A =
[[109 108 123 129 143 157 124 133 125]
 [133 121 123 133 145 138 120 138 150]]
Indices start at 0.
row 0 col 0	109
row 1 col 3	133
row 1 col 7	138
row 0 col 5	157
row 1 col 8	150
row 0 col 1	108
row 1 col 2	123
row 0 col 4	143

X =
147,133,138,119,99,126,129,132
146,112,125,119,124,128,129,124
146,113,146,128,115,147,150,106
123,109,122,141,158,117,115,121
112,116,117,134,157,132,127,122
120,130,139,135,122,146,143,117
117,107,122,136,150,136,136,116
141,114,135,141,140,120,120,120
128,122,116,114,128,123,129,132
147,124,125,125,130,109,109,136
115,131,122,111,115,141,143,128
X[0,0] => 147
X[1,-1] => 124
X[-10,6] => 129
X[-8,7] => 121
X[-9,0] => 146
X[:, 3] => [119, 119, 128, 141, 134, 135, 136, 141, 114, 125, 111]
X[-11] => [147, 133, 138, 119, 99, 126, 129, 132]
X[10] => [115, 131, 122, 111, 115, 141, 143, 128]
X[:, -2] => [129, 129, 150, 115, 127, 143, 136, 120, 129, 109, 143]
X[-10,-3] => 128
X[4,-2] => 127
X[-8,-3] => 117
X[-5,-6] => 122
X[-1,0] => 115
X[-6] => [120, 130, 139, 135, 122, 146, 143, 117]
X[9,3] => 125
X[3] => [123, 109, 122, 141, 158, 117, 115, 121]
X[7,5] => 120
X[6,-4] => 150
X[:, -3] => [126, 128, 147, 117, 132, 146, 136, 120, 123, 109, 141]
X[-4,3] => 141
X[3,4] => 158
X[:, -7] => [133, 112, 113, 109, 116, 130, 107, 114, 122, 124, 131]
X[-7,7] => 122
X[3,-8] => 123

m =
[[121 113 128 130 126 131 129 142 118 126 118]
 [120 129 140 115 135 140 138 118 137 116 145]
 [118 114 124 141 149 121 130 128 117 115 116]
 [119 115 123 131 129 131 128 138 117 121 115]
 [138 121 115 128 123 123 115 114 139 131 133]
 [121 121 132 127 131 132 133 137 122 123 124]
 [133 128 130 118 119 135 128 126 140 131 139]
 [133 138 123 138 136 118 120 108 136 128 135]
 [119 117 129 143 145 123 134 137 116 121 113]
 [119 113 127 133 132 126 132 139 116 122 115]
 [117 118 124 149 157 118 132 126 114 112 115]]
Rows and columns are counted from 0.
(0, 0) => 121
(8, 2) => 129
(4, 3) => 128
(8, 5) => 123
(6, 0) => 133
(2, 4) => 149
(9, 10) => 115
(3, 7) => 138
(8, 0) => 119
(10, 3) => 149
(4, 6) => 115
(7, 6) => 120
(3, 9) => 121
(9, 2) => 127
(6, 7) => 126
(4, 1) => 121
(6, 3) => 118
(7, 8) => 136
(6, 5) => 135
(8, 10) => 113
(6, 4) => 119
(10, 1) => 118
(10, 10) => 115
(4, 7) => 114
(4, 9) => 131
(7, 4) => 136
(3, 5) => 131
(3, 6) => 128
(2, 2) => 124
(5, 3) => 127
(5, 10) => 124
(7, 1) => 138
(5, 8) => 122
(0, 7) => 142
(6, 1) => 128
(10, 9) => 112

data = [123 132 131 102 105]
data[-5] => 123
data[-4] => 132
data[2] => 131

M =
131,131,131,121,122,128,139,120,128,113,130,124,134,115
131,131,106,136,119,143,122,104,122,119,128,130,124,123
M[0, -14]: 131
M[-1, 10]: 128
M[1]: [131, 131, 106, 136, 119, 143, 122, 104, 122, 119, 128, 130, 124, 123]
M[:, 10]: [130, 128]
M[-1, 1]: 131
M[1, -9]: 143
M[0, -6]: 128
M[-1, 12]: 124
M[:, -13]: [131, 131]
